Below are the code and all the weights of a small trained network. Each question names an input and a target symbol and asks about switching units off, where a switched-off unit gives its printed mean instead of its output.

import numpy as np


def w(rows, s, z=0):
    codes = np.array(rows[::2]) - 128.0
    scale = np.full(codes.shape[1], s)
    scale[-1] = z or s
    return codes * scale


def f(y):
    return y / 2 * (1 + np.tanh(0.7978845608 * (y + 0.044715 * y**3)))


def softmax(a):
    e = np.exp(a - a.max(-1, keepdims=True))
    return e / e.sum(-1, keepdims=True)


def log_softmax(a):
    a = a - a.max(-1, keepdims=True)
    return a - np.log(np.exp(a).sum(-1, keepdims=True))


def net(x, mask):
    ids = ['αδλμπφ'.index(c) for c in x.split()]
    T = len(ids)
    res = E[ids] + P[:T]
    u = 0
    for l in range(2):
        r = res
        for j in range(3):
            rows = slice(2 * j, 2 * j + 2)
            q, k, v = (r @ M[l][rows].T for M in (Q, K, V))
            z = softmax(np.where(np.tri(T) > 0, q @ k.T / 2**0.5, -1e9)) @ v
            o = O[l][rows]
            res = res + np.where(mask[u + j], z, o[:, -1]) @ o[:, :-1]
        u += 3
        y = f(res @ A[l][:, :-1].T + A[l][:, -1])
        res = res + np.where(mask[u : u + 16], y, B[l][:, -1]) @ B[l][:, :-1]
        u += 16
    return log_softmax(res[-1] @ U[:, :-1].T + U[:, -1])


Q, K, V, O, A, B = {}, {}, {}, {}, {}, {}
E = w([
[128,183,183,48,144,107],'α',
[153,164,148,73,81,126],'δ',
[165,250,156,120,193,86],'λ',
[183,192,122,114,104,185],'μ',
[122,194,186,185,150,139],'π',
[87,95,115,50,90,111],'φ',
],0.019)
P = w([
[201,74,143,139,115,2],'0',
[210,103,176,111,139,159],'1',
[202,121,177,122,114,161],'2',
[187,127,168,100,127,177],'3',
[178,140,157,112,115,167],'4',
[161,139,149,109,115,162],'5',
[145,149,144,102,111,156],'6',
[131,155,128,106,106,143],'7',
[122,168,117,104,106,141],'8',
[104,169,108,100,101,133],'9',
[91,180,99,102,100,123],'10',
[75,190,90,103,98,120],'11',
[67,192,76,97,102,119],'12',
[60,208,66,78,114,147],'13',
],0.0099)
Q[0] = w([
[99,21,15,160,175,119],'L0H0',
[210,248,161,35,90,149],'L0H0',
[121,97,73,156,139,110],'L0H1',
[113,162,118,151,46,84],'L0H1',
[149,54,130,130,145,116],'L0H2',
[116,176,162,154,110,179],'L0H2',
],0.011)
K[0] = w([
[219,97,198,121,159,101],'L0H0',
[28,180,101,137,139,150],'L0H0',
[178,140,188,150,146,124],'L0H1',
[43,105,114,100,67,6],'L0H1',
[139,137,112,91,153,188],'L0H2',
[113,109,142,129,82,64],'L0H2',
],0.013)
V[0] = w([
[216,184,120,133,179,107],'L0H0',
[35,134,142,194,163,111],'L0H0',
[97,161,144,135,158,81],'L0H1',
[178,86,136,140,254,131],'L0H1',
[132,170,97,77,176,180],'L0H2',
[90,141,69,143,161,165],'L0H2',
],0.0096)
O[0] = w([
[13,187,48,101,156,104,220],'L0H0',
[96,68,226,254,60,114,99],'L0H0',
[152,139,164,70,127,77,138],'L0H1',
[37,141,104,192,66,45,58],'L0H1',
[103,54,78,101,217,112,114],'L0H2',
[223,88,73,164,156,41,2],'L0H2',
],0.0063,0.0071)
A[0] = w([
[99,130,159,168,81,168,108],'L0N0',
[111,112,111,153,126,153,37],'L0N1',
[161,101,107,96,185,132,136],'L0N2',
[211,139,167,121,116,114,122],'L0N3',
[132,74,149,121,117,97,73],'L0N4',
[104,113,77,120,123,85,87],'L0N5',
[83,150,114,114,124,123,3],'L0N6',
[76,51,73,82,79,137,140],'L0N7',
[112,75,92,119,195,124,88],'L0N8',
[118,73,81,60,4,143,140],'L0N9',
[182,89,165,128,148,169,92],'L0N10',
[138,50,156,129,122,97,118],'L0N11',
[104,99,107,133,186,132,93],'L0N12',
[137,135,58,101,137,98,126],'L0N13',
[107,83,154,158,101,91,127],'L0N14',
[140,151,84,109,179,125,151],'L0N15',
],0.013,0.006)
B[0] = w([
[184,117,63,89,177,127,211],'L0N0',
[49,90,173,120,23,116,105],'L0N1',
[102,136,112,123,84,59,164],'L0N2',
[156,138,188,111,110,126,180],'L0N3',
[196,70,43,150,48,70,116],'L0N4',
[86,94,240,119,66,160,124],'L0N5',
[196,51,131,132,161,108,153],'L0N6',
[221,118,130,99,227,97,169],'L0N7',
[8,115,172,224,108,239,122],'L0N8',
[216,126,185,227,192,156,242],'L0N9',
[149,79,78,104,177,143,135],'L0N10',
[179,127,18,168,2,131,120],'L0N11',
[114,123,154,182,75,199,109],'L0N12',
[184,101,121,65,57,128,184],'L0N13',
[141,91,118,187,65,128,119],'L0N14',
[189,144,123,166,81,68,254],'L0N15',
],0.0078,0.0057)
Q[1] = w([
[112,19,83,144,13,76],'L1H0',
[173,216,159,81,150,102],'L1H0',
[153,241,198,102,186,121],'L1H1',
[142,93,196,177,175,165],'L1H1',
[195,106,152,101,145,106],'L1H2',
[116,68,89,168,2,98],'L1H2',
],0.0093)
K[1] = w([
[115,178,62,114,214,194],'L1H0',
[165,116,106,139,10,76],'L1H0',
[153,66,141,165,10,78],'L1H1',
[106,120,179,95,130,110],'L1H1',
[179,118,84,146,117,125],'L1H2',
[145,141,89,27,121,156],'L1H2',
],0.011)
V[1] = w([
[105,64,195,149,73,41],'L1H0',
[118,121,75,61,254,129],'L1H0',
[185,82,40,110,136,34],'L1H1',
[172,132,181,73,135,138],'L1H1',
[183,160,166,230,65,141],'L1H2',
[116,143,145,122,132,76],'L1H2',
],0.0077)
O[1] = w([
[106,78,238,127,22,88,171],'L1H0',
[188,41,184,147,228,225,88],'L1H0',
[25,10,86,96,228,115,232],'L1H1',
[104,203,85,141,122,186,254],'L1H1',
[69,98,137,254,122,70,194],'L1H2',
[150,159,141,134,178,101,160],'L1H2',
],0.0067,0.0094)
A[1] = w([
[79,168,93,103,86,139,88],'L1N0',
[106,84,79,94,79,143,209],'L1N1',
[183,181,187,140,137,86,128],'L1N2',
[83,45,154,182,139,118,202],'L1N3',
[122,98,186,212,166,113,50],'L1N4',
[161,143,47,67,63,165,52],'L1N5',
[122,100,26,120,38,179,51],'L1N6',
[186,92,166,110,78,59,115],'L1N7',
[83,63,160,74,79,88,23],'L1N8',
[98,170,97,84,37,216,115],'L1N9',
[182,24,66,243,133,133,88],'L1N10',
[1,192,57,144,92,104,48],'L1N11',
[151,145,150,179,107,52,28],'L1N12',
[173,149,196,166,89,121,149],'L1N13',
[96,174,89,99,51,122,1],'L1N14',
[194,125,113,203,147,156,68],'L1N15',
],0.0084,0.0063)
B[1] = w([
[54,70,71,74,49,140,184],'L1N0',
[116,142,76,90,29,233,139],'L1N1',
[93,72,62,102,150,43,254],'L1N2',
[79,192,51,1,65,224,144],'L1N3',
[118,87,121,120,170,108,137],'L1N4',
[182,129,200,92,190,98,172],'L1N5',
[34,86,152,202,179,144,134],'L1N6',
[153,139,117,41,158,148,172],'L1N7',
[160,132,91,198,215,137,143],'L1N8',
[122,89,142,179,40,86,215],'L1N9',
[43,212,169,105,197,159,136],'L1N10',
[103,35,123,185,55,75,247],'L1N11',
[76,189,99,90,162,226,170],'L1N12',
[142,126,129,200,201,121,211],'L1N13',
[97,111,67,97,188,114,163],'L1N14',
[80,121,75,124,73,208,142],'L1N15',
],0.0072,0.0075)
U = w([
[85,89,255,61,81,112,22],'α',
[163,134,179,193,127,38,72],'δ',
[142,70,91,134,172,129,19],'λ',
[213,143,67,139,29,162,160],'μ',
[57,146,203,215,130,166,255],'π',
[180,160,242,141,153,154,205],'φ',
],0.0078,0.0056)

Each question gives the input, a string of symbols that net reads in full, and the target symbol t.
The units are the heads (2 rows each of Q, K, V and O) and the neurons (one row each of A and B). Each row of codes is followed by its name. A weight is (code - 128) times the scale printed after its matrix; where a second scale follows, it is the last column's (O, A, B and U).
mask holds one flag per unit, layer by layer, with each layer's heads first. A switched-off unit (its flag False) gives its mean, the last column of its rows in O or B, instead of its output. The means were averaged over made-up inputs and are rounded, as every weight is.
A unit's drop is (log p(t) with every unit on - log p(t) with that unit switched off) / (log p(t) with every unit on - log p(t) with every unit switched off).
The circuit of an input: a set's keep is (log p(t) with only the set's units on - log p(t) with every unit switched off) / (log p(t) with every unit on - log p(t) with every unit switched off). Starting from the 12 units with the biggest drops (on a tie, the unit counted first), units are removed one at a time, each time the one whose removal leaves the highest keep (on an exact tie, the one counted first), for as long as the keep stays at least 0.8.
units of the circuit, in order: the units of the circuit, biggest drop first
unit that matters most: the unit with the biggest drop
top k neurons: the k neurons with the biggest drops, biggest first
k most important neurons of layer l: the k neurons of layer l with the biggest drops, biggest first
input μ α π μ α δ δ λ μ μ δ, target λ: units of the circuit, in order : [L1H0]
input α α μ μ π α α μ δ λ π, target φ: units of the circuit, in order : [L1H0 L1N11 L1N0]
input μ μ π μ μ, target λ: units of the circuit, in order : [L0H0 L1H0]
input φ π μ μ μ λ λ α δ μ π λ δ, target π: units of the circuit, in order : [L0H0 L1H1 L1H2 L0N9]
input π α φ δ π λ δ δ λ π α, target δ: units of the circuit, in order : [L1H1 L1H2 L0H2]
input δ λ π λ μ φ α π α μ φ α, target φ: top 2 neurons : [L1N11 L1N5]
input δ π φ μ δ π δ α π μ α, target μ: units of the circuit, in order : [L0H2 L0N9 L1H1 L1H0]
input μ μ μ δ μ π λ μ π π α δ δ, target φ: units of the circuit, in order : [L0N9 L1N11]
input π π π π μ λ, target δ: units of the circuit, in order : [L1N2 L1H1 L0N15]
input φ π α π φ, target π: units of the circuit, in order : [L0N9 L1H2 L0N11]
input π π π, target δ: units of the circuit, in order : [L1H1 L1N2]
input φ φ μ π π λ, target π: units of the circuit, in order : [L0H0 L1H1 L0N7 L1H2]
input μ μ φ π λ φ φ π, target λ: 2 most important neurons of layer 0 : [L0N10 L0N13]
input π π δ π α, target δ: 3 most important neurons of layer 1 : [L1N13 L1N2 L1N3]
input δ α μ λ, target μ: unit that matters most : L0H0
input π α π λ, target δ: 3 most important neurons of layer 1 : [L1N2 L1N11 L1N13]
input μ π δ μ μ λ λ φ π δ π μ, target λ: top 2 neurons : [L0N15 L0N13]
input φ π μ λ α, target π: top 2 neurons : [L0N7 L1N2]
input π π α φ π μ, target δ: 2 most important neurons of layer 1 : [L1N13 L1N2]
input μ α φ α λ, target λ: unit that matters most : L0H0
input φ α λ α α δ φ φ μ, target φ: 2 most important neurons of layer 0 : [L0N3 L0N7]
input φ λ α α π λ π μ μ, target π: 3 most important neurons of layer 0 : [L0N7 L0N4 L0N11]
input δ φ α π, target μ: top 2 neurons : [L0N9 L0N0]
input π π π π φ μ μ δ, target φ: 4 most important neurons of layer 0 : [L0N9 L0N0 L0N3 L0N15]
input δ π μ π φ λ λ δ π π, target μ: 3 most important neurons of layer 0 : [L0N0 L0N9 L0N3]
